Here is a tiny trained network, its code and every weight. The questions are about switching its units off for an input and a target symbol, where a switched-off unit gives its printed mean instead of its output.

import numpy as np


def w(rows, s, z=0):
    codes = np.array(rows[::2]) - 128.0
    scale = np.full(codes.shape[1], s)
    scale[-1] = z or s
    return codes * scale


def norm(h):
    return h / np.sqrt((h * h).mean(-1, keepdims=True) + 1e-5)


def f(y):
    return y / 2 * (1 + np.tanh(0.7978845608 * (y + 0.044715 * y**3)))


def softmax(a):
    e = np.exp(a - a.max(-1, keepdims=True))
    return e / e.sum(-1, keepdims=True)


def log_softmax(a):
    a = a - a.max(-1, keepdims=True)
    return a - np.log(np.exp(a).sum(-1, keepdims=True))


def net(x, mask):
    ids = ['ΓΔΘΛΩαημτφ'.index(c) for c in x.split()]
    T = len(ids)
    res = E[ids] + P[:T]
    u = 0
    for l in range(2):
        r = norm(res)
        for j in range(3):
            rows = slice(4 * j, 4 * j + 4)
            q, k, v = (r @ M[l][rows].T for M in (Q, K, V))
            z = softmax(np.where(np.tri(T) > 0, q @ k.T / 4**0.5, -1e9)) @ v
            o = O[l][rows]
            res = res + np.where(mask[u + j], z, o[:, -1]) @ o[:, :-1]
        u += 3
        y = f(norm(res) @ A[l][:, :-1].T + A[l][:, -1])
        res = res + np.where(mask[u : u + 12], y, B[l][:, -1]) @ B[l][:, :-1]
        u += 12
    return log_softmax(norm(res)[-1] @ U[:, :-1].T + U[:, -1])


Q, K, V, O, A, B = {}, {}, {}, {}, {}, {}
E = w([
[203,98,149,160,86,91],'Γ',
[178,161,71,108,131,149],'Δ',
[71,171,112,161,159,219],'Θ',
[70,111,115,243,110,82],'Λ',
[187,137,62,156,120,152],'Ω',
[195,86,112,114,112,35],'α',
[35,125,127,119,160,2],'η',
[193,103,134,201,61,115],'μ',
[212,152,81,134,137,134],'τ',
[171,115,94,66,127,91],'φ',
],0.014)
P = w([
[185,47,172,133,187,126],'0',
[68,98,169,102,2,112],'1',
[201,224,139,176,186,63],'2',
[76,138,35,60,51,157],'3',
[193,229,136,176,169,66],'4',
[71,111,58,78,80,168],'5',
[191,252,152,162,147,68],'6',
[77,95,83,88,90,166],'7',
[191,240,151,168,146,56],'8',
[73,89,91,101,108,172],'9',
[179,255,142,163,149,69],'10',
[74,83,100,108,120,174],'11',
[176,242,156,168,144,56],'12',
[72,78,108,112,128,174],'13',
],0.0079)
Q[0] = w([
[189,67,8,131,115,159],'0.h0',
[111,112,122,77,232,184],'0.h0',
[148,179,147,55,111,3],'0.h0',
[126,198,215,231,154,91],'0.h0',
[106,134,121,195,137,13],'0.h1',
[114,78,94,112,215,79],'0.h1',
[37,102,115,153,174,94],'0.h1',
[114,121,203,187,151,147],'0.h1',
[114,140,159,73,96,144],'0.h2',
[156,131,123,174,139,172],'0.h2',
[119,120,113,45,224,140],'0.h2',
[95,183,62,98,129,137],'0.h2',
],0.0065)
K[0] = w([
[211,96,100,125,136,179],'0.h0',
[99,112,73,9,204,143],'0.h0',
[148,140,158,72,138,73],'0.h0',
[114,137,186,198,158,113],'0.h0',
[134,107,132,143,126,120],'0.h1',
[123,126,111,102,138,100],'0.h1',
[78,137,120,135,128,104],'0.h1',
[97,140,121,173,139,151],'0.h1',
[128,161,163,113,188,134],'0.h2',
[151,160,83,164,124,149],'0.h2',
[116,118,128,93,96,132],'0.h2',
[136,204,136,170,135,145],'0.h2',
],0.012)
V[0] = w([
[199,149,70,102,100,201],'0.h0',
[143,254,231,148,99,55],'0.h0',
[95,171,117,125,129,71],'0.h0',
[179,127,102,135,157,111],'0.h0',
[155,132,204,99,181,213],'0.h1',
[107,135,97,153,203,123],'0.h1',
[153,151,212,66,216,94],'0.h1',
[101,113,67,10,165,100],'0.h1',
[131,134,69,102,72,116],'0.h2',
[71,109,105,160,96,172],'0.h2',
[165,158,112,163,143,39],'0.h2',
[161,192,159,136,185,121],'0.h2',
],0.0075)
O[0] = w([
[133,216,185,90,54,149,118],'0.h0',
[99,173,40,161,216,168,140],'0.h0',
[79,90,96,149,152,140,168],'0.h0',
[163,171,85,219,100,127,127],'0.h0',
[135,193,221,28,188,189,42],'0.h1',
[83,44,211,201,225,95,186],'0.h1',
[127,141,108,26,144,107,4],'0.h1',
[75,131,197,24,149,91,38],'0.h1',
[2,176,113,149,152,107,116],'0.h2',
[134,152,171,215,89,233,197],'0.h2',
[130,125,137,165,141,31,169],'0.h2',
[156,119,59,142,202,140,162],'0.h2',
],0.0041,0.0035)
A[0] = w([
[220,129,134,165,2,84,254],'0.n0',
[85,120,34,80,16,158,78],'0.n1',
[34,240,73,138,151,89,152],'0.n2',
[115,116,172,85,97,44,170],'0.n3',
[86,109,161,52,149,140,132],'0.n4',
[155,203,122,75,178,71,218],'0.n5',
[137,107,136,215,196,123,125],'0.n6',
[73,156,84,159,45,123,85],'0.n7',
[163,163,136,61,74,168,64],'0.n8',
[87,134,78,171,88,173,122],'0.n9',
[38,35,72,172,64,81,142],'0.n10',
[140,220,157,123,159,177,165],'0.n11',
],0.0089,0.0037)
B[0] = w([
[35,154,140,55,173,162,254],'0.n0',
[145,174,50,7,197,104,178],'0.n1',
[244,167,176,109,73,142,242],'0.n2',
[119,199,168,211,117,225,148],'0.n3',
[83,115,54,208,124,142,127],'0.n4',
[73,103,115,252,89,115,167],'0.n5',
[136,185,131,78,68,77,230],'0.n6',
[187,84,185,45,206,93,189],'0.n7',
[191,104,134,176,115,220,137],'0.n8',
[89,142,109,49,168,9,225],'0.n9',
[179,155,131,35,115,248,249],'0.n10',
[102,32,58,159,113,2,202],'0.n11',
],0.0057,0.0064)
Q[1] = w([
[200,234,111,187,202,59],'1.h0',
[121,197,85,172,1,68],'1.h0',
[79,151,110,84,195,42],'1.h0',
[248,191,179,45,159,197],'1.h0',
[225,234,232,140,120,51],'1.h1',
[47,47,56,147,156,97],'1.h1',
[37,167,101,162,108,91],'1.h1',
[4,141,168,130,125,175],'1.h1',
[103,153,118,137,184,78],'1.h2',
[84,100,182,48,120,156],'1.h2',
[204,53,170,100,199,167],'1.h2',
[178,240,192,155,117,66],'1.h2',
],0.009)
K[1] = w([
[188,77,177,136,223,118],'1.h0',
[195,48,159,158,65,139],'1.h0',
[99,115,124,130,249,158],'1.h0',
[132,208,85,187,114,47],'1.h0',
[146,66,245,207,152,121],'1.h1',
[127,128,65,46,184,125],'1.h1',
[148,55,135,111,90,122],'1.h1',
[64,147,127,91,80,162],'1.h1',
[172,93,169,166,155,149],'1.h2',
[108,212,47,72,83,98],'1.h2',
[107,141,69,79,86,163],'1.h2',
[142,70,167,95,155,155],'1.h2',
],0.011)
V[1] = w([
[143,226,216,83,164,99],'1.h0',
[135,114,255,85,76,136],'1.h0',
[202,232,143,189,99,88],'1.h0',
[78,136,151,150,80,150],'1.h0',
[78,188,172,223,92,32],'1.h1',
[104,144,134,185,62,148],'1.h1',
[231,210,62,66,187,125],'1.h1',
[162,80,147,162,126,77],'1.h1',
[50,115,139,85,176,112],'1.h2',
[79,145,115,200,23,25],'1.h2',
[110,61,107,61,137,95],'1.h2',
[74,153,121,74,88,172],'1.h2',
],0.0097)
O[1] = w([
[107,49,109,71,69,97,88],'1.h0',
[47,127,46,147,85,69,86],'1.h0',
[116,135,187,1,147,105,150],'1.h0',
[109,145,56,114,155,159,128],'1.h0',
[148,76,137,78,158,175,1],'1.h1',
[157,147,123,116,208,147,85],'1.h1',
[62,144,163,140,102,46,130],'1.h1',
[124,104,205,117,131,117,93],'1.h1',
[181,50,90,87,181,121,105],'1.h2',
[39,132,97,126,204,158,129],'1.h2',
[206,116,126,35,171,5,93],'1.h2',
[164,122,103,47,137,215,67],'1.h2',
],0.0085,0.0042)
A[1] = w([
[158,46,85,50,132,178,107],'1.n0',
[211,211,122,76,94,172,199],'1.n1',
[78,186,124,51,5,109,161],'1.n2',
[98,111,124,28,209,97,162],'1.n3',
[189,141,153,32,77,8,133],'1.n4',
[127,146,136,246,128,101,93],'1.n5',
[238,107,46,54,43,149,87],'1.n6',
[104,162,99,142,108,255,114],'1.n7',
[7,197,157,18,67,74,2],'1.n8',
[207,59,193,123,113,156,228],'1.n9',
[72,129,141,103,174,192,139],'1.n10',
[96,142,73,177,35,50,162],'1.n11',
],0.0096,0.0052)
B[1] = w([
[159,159,131,81,120,174,167],'1.n0',
[98,24,145,118,106,155,205],'1.n1',
[189,162,97,102,198,157,247],'1.n2',
[156,99,101,213,82,200,207],'1.n3',
[67,43,104,148,150,191,226],'1.n4',
[119,77,146,126,116,165,220],'1.n5',
[111,139,246,93,174,151,170],'1.n6',
[86,126,96,111,98,58,157],'1.n7',
[159,172,65,178,132,94,236],'1.n8',
[148,245,100,70,139,56,164],'1.n9',
[138,141,70,126,93,111,160],'1.n10',
[160,140,156,60,114,185,254],'1.n11',
],0.011,0.0082)
U = w([
[122,94,116,106,74,49,160],'Γ',
[11,136,155,165,86,162,143],'Δ',
[209,121,176,198,52,150,134],'Θ',
[140,164,224,210,231,198,35],'Λ',
[131,117,221,59,141,184,216],'Ω',
[101,27,169,173,137,103,160],'α',
[192,106,135,149,180,36,167],'η',
[163,254,114,98,132,100,83],'μ',
[107,154,235,120,134,72,200],'τ',
[161,66,37,171,152,199,3],'φ',
],0.0087,0.0041)

Each question gives the input, a string of symbols that net reads in full, and the target symbol t.
The units are the heads (4 rows each of Q, K, V and O) and the neurons (one row each of A and B). Each row of codes is followed by its name. A weight is (code - 128) times the scale printed after its matrix; where a second scale follows, it is the last column's (O, A, B and U).
mask holds one flag per unit, layer by layer, with each layer's heads first. A switched-off unit (its flag False) gives its mean, the last column of its rows in O or B, instead of its output. The means were averaged over made-up inputs and are rounded, as every weight is.
A unit's drop is (log p(t) with every unit on - log p(t) with that unit switched off) / (log p(t) with every unit on - log p(t) with every unit switched off).
most important unit: the unit with the biggest drop
top k neurons: the k neurons with the biggest drops, biggest first
k most important neurons of layer l: the k neurons of layer l with the biggest drops, biggest first
heads that matter: for each layer, one digit per head in row order, 1 if its drop is at least 0.15 and else 0, layers parted by /
input Λ Ω Θ Λ Λ Ω Θ φ Θ α η Λ Θ Λ, target Δ: most important unit => 0.h1
input φ Θ Λ Θ Θ Λ Θ Θ μ η, target Ω: top 4 neurons => (0.n10, 0.n2, 0.n11, 0.n0)
input μ Θ Θ μ Λ η Θ φ Θ Δ, target Ω: 2 most important neurons of layer 0 => (0.n8, 0.n1)
input η Θ μ Λ Λ Θ φ Λ Θ φ Θ Θ Θ η, target φ: 3 most important neurons of layer 1 => (1.n4, 1.n8, 1.n3)
input Θ η τ, target Θ: heads that matter => 011 / 001
input Δ Λ Γ, target Δ: heads that matter => 110 / 001
input Λ φ Λ Ω Θ μ Λ Λ Θ μ Θ Θ μ, target Λ: heads that matter => 110 / 110
input Λ Θ Λ η Θ Θ Θ Ω τ Θ Ω Θ μ η, target φ: heads that matter => 111 / 110
input φ Θ Δ φ Ω φ η φ Λ, target φ: 2 most important neurons of layer 0 => (0.n5, 0.n10)
input η Θ Λ φ Λ η Θ Θ φ, target η: heads that matter => 100 / 111
input Γ Θ Λ α Θ Γ μ Θ Λ μ Θ Λ Λ, target Γ: top 2 neurons => (0.n0, 0.n10)
input μ Λ μ Θ φ Θ Δ Λ Θ, target μ: 2 most important neurons of layer 0 => (0.n10, 0.n1)
input μ φ α, target μ: 2 most important neurons of layer 0 => (0.n0, 0.n11)
input Δ η α φ Γ Θ α μ Λ τ μ, target Δ: most important unit => 0.h0
input μ Θ Λ Θ η Λ Θ Θ Λ, target μ: heads that matter => 110 / 101
input μ Θ Λ α Θ Γ, target Ω: top 2 neurons => (0.n11, 0.n10)
input Θ φ φ τ, target Ω: 2 most important neurons of layer 1 => (1.n6, 1.n1)
input μ μ Γ, target μ: 3 most important neurons of layer 0 => (0.n0, 0.n11, 0.n5)
input φ Γ Θ Θ Θ, target φ: top 3 neurons => (0.n10, 0.n5, 0.n2)
input Λ Λ η Λ Θ Δ Θ Θ Θ Θ α Ω φ μ, target Ω: heads that matter => 100 / 101
input μ Λ τ Ω, target Ω: top neuron => (0.n7)
input Θ Θ Θ η Λ τ Θ Λ η Θ Ω Θ φ μ, target Ω: heads that matter => 110 / 101
input φ τ Θ Θ Θ Θ Θ Θ Λ μ Λ Λ Λ, target φ: top 4 neurons => (0.n5, 0.n6, 0.n10, 0.n3)
input Λ μ Γ Λ Λ η Ω τ Θ Λ τ, target Λ: 2 most important neurons of layer 0 => (0.n2, 0.n10)
input Λ Θ Λ τ, target Ω: heads that matter => 100 / 000
input Θ Θ τ Θ, target μ: top 2 neurons => (0.n11, 0.n10)
input φ η Θ Θ Θ η φ, target φ: 4 most important neurons of layer 0 => (0.n5, 0.n10, 0.n3, 0.n2)
input Λ φ η, target Λ: most important unit => 0.n2
input Ω Θ Θ η Γ, target Ω: top 3 neurons => (0.n0, 0.n6, 1.n6)
